In the rows, zero is written as 128.
Each row of numbers stands for one element and depends on some of the facts below. Use the named rows to name the rest.

How the elements are related:
<1569> | σ <790> | κ feplimi | Ξ <790>
<451> | σ <998> | κ batek
<1307> | σ <848> | κ brogam
<261> | κ stagrupli | Ξ <266>, <968>, <1574>
<12> | κ dizu | Ξ <682>, <639>, <1047>, <1550>, <306>
<642> | κ dizu
<1316> | κ lafum | Ξ <1307>
<221> | σ <1067> | κ feplimi | Ξ <1307>
<342> | κ feplimi
<550> | σ <446> | κ feplimi
<371> | σ <846> | κ feplimi
<996> | κ lafum
<656> | σ <478> | κ dizu | Ξ <1403>, <851>, <935>
<873> | κ brogam | Ξ <584>, <488>
<1384> | σ <377> | κ feplimi
<1035> | σ <639> | κ brogam
<968> | σ <1082> | κ brogam
<82> | κ batek
<635> | σ <1179> | κ brogam
<1398> | σ <824> | κ stagrupli
<1162> | σ <963> | κ lafum | Ξ <642>, <63>, <179>
<1293> | κ brogam | Ξ <935>, <1166>
<866> | σ <243> | κ lafum
<791> | σ <1400> | κ batek
<81> | κ feplimi | Ξ <1179>, <1047>
<846> | κ lafum
<1409> | κ stagrupli
<184> | κ batek
<179> | σ <916> | κ brogam
<1495> | κ dizu | Ξ <619>, <333>
<329> | σ <451> | κ lafum | Ξ <619>, <1538>, <478>
<19> | σ <371> | κ dizu
<68> | σ <987> | κ stagrupli
<658> | σ <805> | κ dizu | Ξ <260>
<306> | σ <1272> | κ brogam
<1192> | κ lafum | Ξ <430>
<461> | σ <1261> | κ brogam
<987> | σ <1312> | κ lafum
<1421> | κ lafum | Ξ <1308>, <426>, <97>
<403> | κ dizu
<900> | σ <585> | κ brogam | Ξ <430>
<1385> | κ dizu
<1057> | κ batek | Ξ <442>, <1308>
<64> | κ dizu
<1574> | σ <1137> | κ batek
<1308> | σ <799> | κ stagrupli
<70> | σ <1365> | κ lafum | Ξ <478>
<1570> | κ dizu
<907> | κ dizu
<1113> | κ feplimi | Ξ <1061>, <1550>
<1229> | σ <342> | κ stagrupli
<790> | σ <1384> | κ dizu
<952> | σ <450> | κ feplimi | Ξ <1035>, <848>, <661>
<1137> | σ <658> | κ brogam
<427> | σ <55> | κ dizu
<631> | σ <524> | κ feplimi
<619> | σ <959> | κ dizu
<661> | σ <560> | κ lafum
<266> | σ <63> | κ dizu
<792> | κ brogam
<489> | σ <511> | κ brogam
<1312> | σ <1495> | κ feplimi
<799> | σ <550> | κ lafum
<1047> | κ lafum
<851> | σ <82> | κ brogam
<1022> | κ dizu
<97> | σ <333> | κ dizu
<845> | σ <1268> | κ lafum
<1423> | κ batek
<584> | κ lafum
<304> | σ <1398> | κ dizu | Ξ <1090>
<1363> | σ <312> | κ lafum
<446> | σ <1423> | κ feplimi
<675> | σ <832> | κ feplimi
<839> | σ <1363> | κ stagrupli | Ξ <955>, <791>, <341>
<1061> | σ <1307> | κ stagrupli
<1210> | σ <320> | κ stagrupli
<478> | κ feplimi
<564> | κ dizu | Ξ <1210>
<320> | κ dizu
<1179> | σ <379> | κ stagrupli
<325> | σ <221> | κ feplimi
<488> | σ <81> | κ dizu
<885> | σ <619> | κ batek | Ξ <341>, <179>
<593> | κ feplimi | Ξ <1047>
<824> | σ <266> | κ brogam
<605> | σ <329> | κ brogam
<243> | κ dizu
<1082> | σ <996> | κ stagrupli
<513> | σ <1570> | κ brogam | Ξ <722>
<1550> | κ feplimi
<955> | σ <593> | κ lafum
<430> | κ dizu
<638> | κ brogam | Ξ <430>
<558> | σ <1022> | κ brogam | Ξ <1384>, <605>, <1400>
<176> | κ stagrupli | Ξ <851>, <403>
<377> | σ <488> | κ lafum
<442> | κ brogam
<1462> | σ <885> | κ batek | Ξ <866>
<1564> | κ dizu | Ξ <446>, <478>
<55> | σ <1550> | κ lafum
<327> | κ batek | Ξ <320>, <1229>, <489>
<1235> | κ brogam | Ξ <935>
<333> | σ <226> | κ feplimi
<1272> | σ <179> | κ brogam
<1524> | σ <461> | κ batek
<450> | σ <530> | κ dizu | Ξ <1022>, <631>
<963> | κ lafum
<1538> | σ <935> | κ stagrupli
<426> | σ <1524> | κ brogam
<260> | κ feplimi
<585> | σ <1151> | κ feplimi
<848> | σ <562> | κ stagrupli
<805> | σ <1308> | κ brogam
<312> | σ <12> | κ stagrupli | Ξ <64>, <1363>
<1400> | σ <968> | κ brogam
<682> | σ <1061> | κ batek
<1365> | σ <564> | κ lafum
<1261> | σ <791> | κ batek | Ξ <426>
<1330> | κ dizu | Ξ <1312>
<1151> | σ <635> | κ lafum
<511> | σ <716> | κ lafum
<1079> | σ <1210> | κ brogam
<716> | κ batek
<1013> | κ brogam | Ξ <907>, <848>, <1363>
<746> | κ lafum | Ξ <1403>, <430>, <97>
<1090> | σ <19> | κ dizu
<1166> | κ lafum
<226> | σ <952> | κ dizu | Ξ <790>, <916>
<263> | κ dizu | Ξ <1409>, <846>
<530> | σ <260> | κ lafum
<560> | σ <1538> | κ batek | Ξ <1562>, <451>
<916> | σ <722> | κ lafum
<48> | κ stagrupli | Ξ <1307>, <716>
<1268> | σ <642> | κ lafum | Ξ <446>, <1398>, <1022>, <306>
<935> | σ <558> | κ lafum
<959> | κ feplimi
<1403> | σ <325> | κ dizu
<832> | σ <1035> | κ dizu
<722> | κ stagrupli
<1157> | κ batek | Ξ <1409>, <916>, <1385>
<639> | σ <845> | κ lafum
<1562> | κ dizu
<524> | σ <184> | κ batek | Ξ <848>, <1229>, <1312>, <342>
<341> | κ lafum
<1067> | σ <900> | κ stagrupli
<998> | σ <1403> | κ brogam | Ξ <824>
<562> | σ <403> | κ batek | Ξ <320>
<379> | σ <68> | κ dizu
<63> | σ <1229> | κ brogam

Named rows:
<1035>: [119 118 160 120 137 107  96 139 151 129  91 136  92 132 152 155 123 117
 147  89 136 119 176  77 181 114 188 138 133 154]
<1179>: [108 127 110 158 192 245 107 133 166 166 142 127  89 113 127 128 120 101
 117  96 115 119 167 158 175 112 168 144 135 147]
<1400>: [127 118 141  95 141  84  88 124 152 124  91 134  73 138 132 164 119 102
 139  85 120 130 172  81 170 115 164 145 135 166]
<952>: [130 120 133 121 143  92  77 132 149 127  94 142  89 126 157 122 120 151
 148  82 174 115 191  79 173 114 196 136 135 144]
<839>: [116 152 111  95 154  83 103 123 118 131 110 141  76 135 130 120 120 114
 162  82 161 116 171  79 169 111 162 138 158 144]
<1423>: [155 121 145 101 139 106  79 109 157 130  90 177  71 144 148 168 118 129
 118  84 121 117 167 111 169 117 162 138 135 164]
<1398>: [115 117 127  98 142 116  75 114 136 120 107 165  75 137 129 156 122  98
 128  85 119 117 167 105 198 115 181 137 137 188]
<263>: [121 120 113 101 142  93  77 106 142 118 102 125  73 115 146 134 129 133
 135  85 144 119 200 118 164 122 158 139 135 172]
<1316>: [133 124 116  97 144  99  81 112 137 130 100 147  75 135 135 134 121 119
 132  86 128 118 181  89 167 116 164 139 138 147]
<82>: [147 120 133 102 141 120  88 110 149 131  89 165  72 136 145 161 119 120
 116  83 119 117 165 104 168 117 164 138 135 152]
<675>: [110 119 122  97 145  81  84 121 141 118 105 129 100 139 132 126 120 104
 148  89 138 130 194  77 177 115 162 141 137 156]
<661>: [110 117 155 111 143 109  93 130 141 122 105 142 127 154 150 132 120 114
 146  93 144 126 189  75 193 114 177 137 133 149]
<1384>: [121 119 128 103 141  92  87 119 145 132  94 132  79 136 132 150 119 105
 130  86 121 124 167  91 179 113 161 147 138 167]
<1365>: [129 121 130 100 141 103  83 116 142 127  97 151  77 139 137 142 121 110
 126  85 121 117 171  87 169 118 163 137 133 153]
<851>: [113 114 142 125 144  87 105 132 167 116  90 129 102 127 130 149 118  99
 129  94 123 155 167  79 169 115 163 170 143 154]
<959>: [139 120 122 114 140  98  81 117 154 140  92 147  72 125 144 156 122 122
 124  86 123 116 168 124 170 115 165 138 137 163]
<900>: [127 118 107 220 230 156 157 110 132 132  90 123  73 114 130 129 116 105
 116  98 119 115 182  89 164 121 191 156 143 147]
<70>: [124 120 122  93 172 105  76 111 129 117 115 161  92 138 128 128 121 102
 136  90 126 118 199  81 172 112 165 136 136 154]
<848>: [108 116 150 135 140 123  91 135 149 132  98 145 104 147 169 151 120 129
 138  85 144 117 165  79 211 115 193 142 133 166]
<550>: [131 119 129 100 139  79  78 119 154 127  91 134  74 135 132 146 120 116
 134  88 124 120 164  96 170 115 163 140 136 169]
<1235>: [136 118 127 130 144  84  91 128 173 116  89 140  76 114 130 139 120 102
 128  89 134 119 170  82 164 116 165 144 143 146]

Rows to name:
No name comes twice in this set of rows, the named rows included.
[151 120 122  96 166 110  74 109 133 120 104 184  71 128 128 134 120 114
 126  85 124 114 194 112 166 118 189 135 136 160] -> <1268>
[158 121 116  98 150 117  74 110 146 127  90 179  72 114 131 136 127 129
 121  86 124 113 171 146 168 116 194 136 136 178] -> <12>
[137 120 133 110 139  94  81 117 157 140  90 146  71 134 144 165 118 115
 122  85 122 115 167 125 170 115 164 146 135 174] -> <260>
[113 121 106 195 214 187 145 108 122 166 101 123  79 117 134 124 118 103
 117  87 116 119 178 118 167 116 184 148 134 149] -> <585>
[126 120 120 120 140 110  83 113 151 130  91 141  97 115 159 123 124 146
 141  90 167 118 169  82 169 115 189 135 135 152] -> <1330>
[123 118 120  98 145 114  77 109 145 127  91 148  81 127 134 151 120 104
 125  93 119 124 164 106 193 117 169 151 135 189] -> <619>
[109 120 127 120 146  81  96 112 180 117  90 135 126 130 128 124 122 101
 125 104 132 157 166  78 170 116 162 184 155 177] -> <97>
[119 119 117  97 151  82  91 128 135 119  99 127  83 121 130 134 123 103
 151  86 136 122 205  78 169 113 164 138 138 149] -> <513>
[140 119 121  97 142 123  76 111 154 134  89 171  73 122 129 169 120 101
 121  90 117 118 164 141 191 116 188 144 134 201] -> <1022>
[150 158 115  97 145  84 109 113 126 143  93 172  72 144 135 126 116 119
 143  85 131 117 171  77 167 110 163 138 136 148] -> <885>
[142 120 126 130 139  91  86 110 184 118  90 157  75 118 138 153 120 111
 118  86 120 121 161 115 167 115 164 169 136 179] -> <403>
[116 118 136 131 140  83  85 126 175 116  90 151  86 140 130 148 117 101
 122  84 126 128 163  83 171 116 165 178 155 180] -> <1308>
[110 148 111 145 171 226 112 132 193 168 134 125  95 112 132 122 122  98
 123 109 120 117 166 151 169 114 160 144 135 144] -> <379>
[113 120 125  98 144  84  95 127 140 120  96 126  87 127 130 142 121 102
 148  88 129 131 196  77 169 115 162 135 134 151] -> <1079>

The same elements again, as new rows of numbers:
Known rows:
<184>: [134 126 155 164 136 120 109 142 117 124 128  75  92 161  92 108 135 143
 142 141 142 146 121 121 157 114 118]
<955>: [153 110 154 144 138 116  80 171 111 206 145 135 124 196 120  47  87 151
  66 128 152 148 134  99 147 118 133]
<560>: [144 122 165 133 145 122 111 126 116 178 137  95 131 144 113  94 167 153
 135 132 149 131 100 110 163  89 119]
<1538>: [139 112 161 150 143 137 107 159 114 155 130 100 110 184  99  79 135 145
  88 144 157 128 101 121 164 126 122]
<403>: [138 122 145 155 121 130 115 174 116 116 122  83  78 168 111  86  80 156
 164 136 141 124 126 124 174  95 113]
<530>: [135 128 159 142 131 119 103 138 118 153 124 107  99 159 112  89 118 151
 132 123 148 127 125 113 165 108 114]
<1403>: [139 122 163 137 128 131 112 175 111 142 129  89 105 167 126  64  94 156
 127 122 162 130 132 120 172 106 118]
<846>: [146 128 142 185 117 143  84 137 124 129 128 107  54 202  84  93 106 150
 153 136 139 125 133 119 158 123 115]
<263>: [136 121 154 138 112 134 111 152 118 130 138  89 102 166 136 102 132 156
  90 128 159 118 119 109 156 106 108]
<832>: [133 116 156 135 137 127 108 157 116 141 133 117 108 164 124  75 112 155
 116 121 165 114 114 112 164 101 115]
<1421>: [138 124 153 132 126 111 111 138 112 155 135  89 113 147 130 104 119 158
 112 131 135 126 113 107 164  98 113]
<639>: [147 117 157 148 135 127  98 149 117 159 127 114 100 191 104  75 103 149
 115 126 151 124 118 117 168 112 118]
<799>: [150 119 148 147 129 119  94 139 114 162 134 106 103 183 116  90 105 148
 121 130 141 123 117 110 158  99 120]
<48>: [133 120 143 143 149 103 115 136 111 137 136 103 124 117 119  94 145 148
 103 138 148 118  97 108 156  98 127]
<716>: [139 122 142 153 128 129 108 163 112 137 120 117  97 161  92  71 132 148
 134 138 134 143 107 114 164  90 129]
<63>: [152 118 155 143 128 126  87 170 110 115 122 104  98 182 115  81 102 140
  88 135 142 124 116 118 172 110 121]
<1569>: [146 112 167 126 128 141  87 143 119 140 146 110 130 176 146 103 153 154
  74 131 166 116 120 102 162 108 112]
<478>: [132 126 173 134 116 131 134 221 111  94 107  72  83 158 109  93 107 145
 106 153 137 144 117 125 191 124 104]
<1013>: [141 119 153 137 129 121 106 139 115 147 139  89 117 156 124  96 140 148
 115 138 139 128 113 106 165  94 118]
<513>: [154 109 187 144 155 118 110 126 129 226 155  66 135 196 117 121 153 147
  94 134 161 128 116 112 154 127 111]
<638>: [140 121 155 135 146 114 108 130 118 162 139 101 117 145 115 103 144 151
 114 128 143 126 110 103 164  89 117]

Name these rows:
No name comes twice in this set of rows, the named rows included.
[117 147 172 125 109 121 120 172 106  76 103  37  77 125 123 116 117 142
 123 126 139 124 120 136 192 132  94] -> <963>
[163 114 169 149 149 129  76 144 116 187 137 106 128 196 115  80 135 139
  82 116 176 133 119 120 156 121 124] -> <682>
[151 117 175 142 146 124  87 188 116 150 139  90 120 180 130  76 100 141
  78 131 166 138 141 116 172 131 119] -> <631>
[150 109 161 132 152 125  99 123 119 225 153 113 155 173 124  86 173 154
 107 130 160 131 106 104 146  91 127] -> <1462>
[133 126 141 128 140 105 108 134 114 151 133 132 114 121 125  88 124 156
 113 117 146 121 110 101 162  88 119] -> <1316>
[129 122 155 130 150 106 114 168 112 116 133 111 120 105 127  84 128 152
 106 131 147 138 118  99 171  95 118] -> <221>
[125 139 183 104 136 107 104 149 104 125 117  73 127 112 155 107 130 137
  55  97 177 127 114 124 178 153 100] -> <1162>
[148 116 140 167 133 128 105 130 120 137 127 106  90 180  81  98 139 148
 143 145 133 126 106 120 156  96 122] -> <1423>
[137 128 144 166 137 134  99 155 119 101 121  93  68 167  97  89  88 152
 177 121 160 117 126 130 172 108 113] -> <320>
[133 120 144 141 112 124 121 158 112 134 118  97  75 171 105  98 109 148
 127 144 118 123  98 111 172  87 113] -> <996>

Now the same elements, written a new way:
Some rows with their names:
<1308>: [135 100  96 133 154 184 117 138 189  94  56 232  94 185  60 141  92 141
  64 199 126  84 137 143 113 154 137 114 103 129 127 156 108 156 138 146
 135 162 151 190 159 127]
<1057>: [164  88  94 156 119  77 149 124 128 121  96 130 163 164 180 169 115  68
 176 188 164 100 106 151 140  72  93  98 104 143 127  89 151 108  92  88
  98 134 111  71  80 114]
<304>: [101 162 147 125 154 186 138 101 135 119 110 133  97  99  91 152 112 131
 149 102 144 134 133 126 111 160 168  97 153 133 128 134 115 143 155 147
 130 108 119 158 156 163]
<1398>: [139 121 172  80 140 157 106 138 190 111 156 143 101 149  86  89 122 171
 107 108  90 132 132 155 129 198 170 168 165 109 112 149 116 153 120 150
 146 110 109 142 147 125]
<1166>: [172  80  95 127 136  83 147 145 166 129 140 123 174 121 180 161 143 111
 163 196 148 115 122 144 141  63  97 114  99 140 107 100 151 111 101 108
 140 153 141  92 105 105]
<584>: [169  81 101 142 122  91 146 146 134 143 150 115 170 109 181 142 151  99
 164 191 110 153 127 130 145  80 103 144 101 140 150 123 151 103 136  87
 120 139 153 129 104 109]
<426>: [118 138 122 104 140 124 113 127 164 112 148 159 113 120 102 137 110 175
  84 144 123  90 134 139 117  84 115 138 138 112  80 120 113 153  82 165
 178 158 113 109 170 119]
<371>: [105 175 120 128 107 119 109 127 129 127 149 123 108 153 116 106 109 154
  89  73 125 110 135 128 122 133 120 141 148 117 112 142 112 143 136 156
 127 130 121 144 154 130]
<1151>: [ 97 198 174 161  91 170 158 125 100 136 184  69 106 178  98 138 174 165
  50 100 172 155 125 101 112 120 109 111 131 105  87 151 129 106  80 157
  99 119  64 101 176 143]
<488>: [105 125 157 128 158 188 144 114 151 119 129 137  99  88  97 149 143 145
 140 123 116 129 136 115 115 138 171 119 128 130 107 147 112 146 150 150
 161 113 142 173 174 155]
<1564>: [169  84 150  85 157 145 155 124 181 130 131 103 165 101 174 156 139  86
 182 189 143 165 105 155 133 182 150 103 111 143 190 109 153 104 153  71
  91 103 108  84  76 117]
<451>: [101 151 166 162 138 181 105 150 116 142 184  55  94 129 170  69 129 172
 134  60 106  84 137 124 112 139 102 141 111 132  94 102 108 146 127 149
 119 109 158 194 150  99]
<866>: [103 147 131 129 126 150 118 133 140 131 156 123 105 131 118 112 131 155
  91 101 118 115 136 117 125 108 130 147 127 121 102 146 116 145 140 157
 144 126 133 163 175 133]
<1113>: [174  91 110  85 105  73 123 146 174 138 143 105 173 161 177 115 109 111
 170 189 135 159 107 158 147 168 102 138 116 137 183 107 153 106 139  78
  95 111 107  71  80 106]
<1061>: [131 121 169  88 137 155 107 140 181 112 153 147 102 143  89  95 122 169
 100  96  94 121 133 149 125 196 163 167 161 112 109 148 114 151 116 153
 149 114 114 135 154 124]
<845>: [102 165 113 119 124 137 108 121 140 124 129 143 100 134 100 115 110 150
 117  80 124 114 137 125 123 118 140 137 153 121 116 143 112 151 157 160
 133 121 131 155 164 150]
<996>: [164  82  95 127 124  71 140 136 113 143 136 103 173  98 183 147 134  92
 175 180 121 156 122 136 146  74 105 127 102 142 153 106 151 104 139  86
 121 128 145  98  88 113]
<963>: [160  88  97 133 119  86 146 143 130 141 136 112 171 117 177 147 136  96
 169 186 127 152 122 139 145  89 102 123  97 142 167 116 153 101 137  83
 104 133 146 115  87 108]
<176>: [168  90  94 122 129  81 149 117 142 123  84 134 171 130 174 169  95  96
 170 194 158 120 106 150 127  92  97  93 103 143 127  95 151 104  91  96
 117 156 107  67  78 105]
<68>: [104 183 165 162  89 136 160 102  95 114 126 152 117 175  65 169 161 124
  44  91 148 164 123  95 120 138 150 132 158 104  87 157 123 111  65 160
 126 144  64  75 169 179]
<320>: [162  76 143 154 159 113 158 143  84 140  70  94 160  83 132 139 181  84
 160 199 148 161 134 114 147  96 115 109 101 146 158 129 152 102 125  82
 145 129 176 119  91 111]

Name these rows:
No name comes twice in this set of rows, the named rows included.
[177  81 110 151 124  93 148 144 127 138 112 139 172 106 177 150 137 105
 169 189  99 152 121 127 141 109 113 141  99 143 144 123 150 102 107  86
 135 154 151 128  84 101] -> <722>
[166  82  99 189 126 190 162  94 110 146  97 115 173  93 176 167 110  88
 178 189 142 163 126 129 111  76 113  98 109 146 184 128 149 102 177  76
 114 108 140 120  79 109] -> <263>
[110 122 119 106 148 142 118 135 179 104 149 153 100 139 100 133 130 175
  85 180 145  86 137 140 122  67 111 129 121 118  83 125 114 156 103 166
 171 153 132 140 181 135] -> <935>
[134  86 113 109 160 124 161 150 121 125 151 124 161  82 185 179 156  61
 179 177  86 159 116  93 147 144 168 108 101 147 156 116 151 100 127  80
 119 140 151 186 144 139] -> <642>
[106 165 118 129 110 123 107 133 147 128 151 149 106 142 115 105 112 158
  95  76 107 108 138 121 127 118 128 157 138 114 105 150 108 149 137 158
 150 140 137 170 171 131] -> <1384>
[136  78 104 173 120  71 134 133  29 142  52 107 150 129 149 113 166  60
 161 150 172 139 122 125 149  93  97 103 111 144 186  98 152 102 126  83
  85 113 168  71  74 116] -> <327>
[171  83  95 130 116  79 140 142 119 143 118 132 173 120 179 143 120 106
 166 180 110 154 117 134 139 114 110 130  99 140 148 120 152 104 118  84
 122 150 136 105  75 101] -> <792>
[102 185 122  89 132  98 107 153 104 116 170 155  98 113 144 136 109 140
 102  50  76 116 132  81 137 188 181 162 101 125  93 149 110 138 110 160
 151 159 109 194 177 149] -> <179>
[179  78  96 189 102 155 153 117 126 148 158 123 177 126 184 141 133 122
 173 189 108 154 132 115 125  66  97 160 100 141 158 146 149 102 167  83
 135 131 155 140  94 103] -> <846>
[100 190 154  82 129 159  98 131 163 135 178  67  97 147 131  75  98 174
 147  69 146 103 130 157 111 196 121 105 163 125 145 108 120 148 164 139
  94 102 106 139 103 103] -> <329>

